Below is a small trained network, with its code and all its weights. Each question gives an input and a class and asks what happens when units are switched off, that is, made to give their printed mean instead of their output.

import numpy as np


def w(rows, s, z=0):
    codes = np.array(rows[::2]) - 128.0
    scale = np.full(codes.shape[1], s)
    scale[-1] = z or s
    return codes * scale


def f(y):
    return np.maximum(y, 0)


def log_softmax(a):
    a = a - a.max(-1, keepdims=True)
    return a - np.log(np.exp(a).sum(-1, keepdims=True))


def net(x, mask):
    res = np.array(x, float).reshape(1, 4) / 4 @ E
    y = f(res @ A[0][:, :-1].T + A[0][:, -1])
    res = res + np.where(mask, y, B[0][:, -1]) @ B[0][:, :-1]
    return log_softmax(res[-1] @ U[:, :-1].T + U[:, -1])


A, B = {}, {}
E = w([
[130,237,143,31,19,20,100,34,185,46],'x0',
[156,85,235,229,243,81,17,108,227,68],'x1',
[16,202,212,69,159,231,142,221,192,20],'x2',
[134,198,232,253,21,114,236,141,244,241],'x3',
],0.0048)
A[0] = w([
[230,78,68,171,121,56,104,47,85,193,37],'n1',
[125,96,149,191,142,177,181,182,141,196,79],'n2',
[122,72,42,37,197,141,37,110,39,36,61],'n3',
[92,167,47,53,49,175,233,163,54,181,109],'n4',
[122,73,45,30,198,141,28,110,39,28,42],'n5',
[46,179,180,93,147,207,129,208,159,59,48],'n6',
[124,31,99,198,203,232,146,224,75,189,56],'n7',
[163,92,233,215,213,83,2,115,216,72,85],'n8',
[130,221,133,66,49,21,113,25,173,58,104],'n9',
[46,175,175,108,145,203,129,195,152,65,50],'n10',
[124,40,109,188,193,221,147,218,78,185,69],'n11',
[93,162,35,56,52,186,231,154,47,180,91],'n12',
[132,187,189,188,68,102,223,121,206,194,1],'n13',
[233,75,73,168,119,52,110,46,80,197,43],'n14',
[50,163,163,98,143,192,131,185,157,66,75],'n15',
],0.0049,0.00091)
B[0] = w([
[39,40,76,89,119,37,207,203,177,161,197],'n1',
[169,199,170,90,87,117,40,138,66,122,185],'n2',
[105,188,188,224,46,202,122,108,113,235,237],'n3',
[183,94,91,169,213,196,168,49,173,48,209],'n4',
[99,200,206,233,29,208,119,107,109,255,240],'n5',
[51,45,77,100,110,46,199,191,170,171,211],'n6',
[196,197,166,34,120,72,20,155,48,61,235],'n7',
[176,71,64,176,229,213,208,42,189,42,254],'n8',
[206,194,164,19,131,64,12,165,40,50,201],'n9',
[46,44,72,99,109,48,208,191,176,173,203],'n10',
[191,195,161,40,118,72,26,150,64,61,224],'n11',
[184,81,81,168,217,200,179,52,182,34,210],'n12',
[126,216,204,202,39,211,92,110,92,219,206],'n13',
[32,35,71,81,113,31,207,210,181,166,199],'n14',
[64,60,90,104,112,62,186,180,164,167,197],'n15',
],0.0051,0.007)
U = w([
[37,42,88,89,113,51,200,211,156,172,2],'0',
[117,201,189,232,59,197,107,110,114,228,95],'1',
[201,188,156,1,127,79,30,154,83,47,180],'2',
[178,80,90,177,217,199,185,41,165,32,246],'3',
],0.0086,9.4e-05)

Each question gives the input, the list of numbers given to net, and the class t.
The units are the neurons (one row each of A and B). Each row of codes is followed by its name. A weight is (code - 128) times the scale printed after its matrix; where a second scale follows, it is the last column's (A, B and U).
mask holds one flag per neuron, in row order. A switched-off neuron (its flag False) gives its mean, the last column of its row in B, instead of its output. The means were averaged over made-up inputs and are rounded, as every weight is.
A unit's drop is (log p(t) with every unit on - log p(t) with that unit switched off) / (log p(t) with every unit on - log p(t) with every unit switched off).
The circuit of an input: a set's keep is (log p(t) with only the set's units on - log p(t) with every unit switched off) / (log p(t) with every unit on - log p(t) with every unit switched off). Starting from the 12 units with the biggest drops (on a tie, the unit counted first), units are removed one at a time, each time the one whose removal leaves the highest keep (on an exact tie, the one counted first), for as long as the keep stays at least 0.8.
units of the circuit, in order: the units of the circuit, biggest drop first
most important unit: the unit with the biggest drop
k most important neurons: the k neurons with the biggest drops, biggest first
drop when u is switched off: that unit's drop, to one decimal
input [-7,-8,7,-8], class 1: most important unit -> n5
input [4,5,6,-5], class 0: units of the circuit, in order -> (n6, n10)
input [0,-6,7,-7], class 0: 4 most important neurons -> (n6, n10, n15, n13)
input [-4,-6,-4,5], class 3: 4 most important neurons -> (n12, n4, n5, n3)
input [8,-5,2,5], class 2: 2 most important neurons -> (n9, n5)
input [3,-4,-8,-8], class 0: 3 most important neurons -> (n14, n1, n13)
input [4,5,4,2], class 3: 2 most important neurons -> (n8, n7)
input [6,7,6,-7], class 1: units of the circuit, in order -> (n5, n3)
input [-5,-1,-7,7], class 0: 3 most important neurons -> (n14, n1, n5)
input [0,4,-2,2], class 3: units of the circuit, in order -> (n5, n8)
input [-8,-5,-4,0], class 2: 2 most important neurons -> (n7, n11)
input [-2,-8,-5,-4], class 3: 2 most important neurons -> (n12, n4)
input [-2,2,0,1], class 2: units of the circuit, in order -> (n5, n12, n6)
input [-8,-5,7,-6], class 2: most important unit -> n7
input [6,-8,3,-4], class 3: 4 most important neurons -> (n12, n4, n7, n11)
input [-4,2,8,-6], class 0: 2 most important neurons -> (n6, n10)
input [5,8,-3,6], class 3: 3 most important neurons -> (n8, n5, n3)
input [7,-8,2,2], class 3: 4 most important neurons -> (n12, n4, n7, n11)
input [-5,-1,-1,4], class 2: 2 most important neurons -> (n5, n3)
input [-7,-3,-4,-5], class 2: units of the circuit, in order -> (n7)
input [7,7,-4,-7], class 1: 2 most important neurons -> (n5, n3)
input [-1,-3,-3,-4], class 1: drop when n15 is switched off -> 0.1
input [8,-6,-7,6], class 2: drop when n3 is switched off -> 0.2
input [0,-1,2,-8], class 1: drop when n6 is switched off -> 0.0
input [4,3,7,6], class 0: drop when n10 is switched off -> 0.2
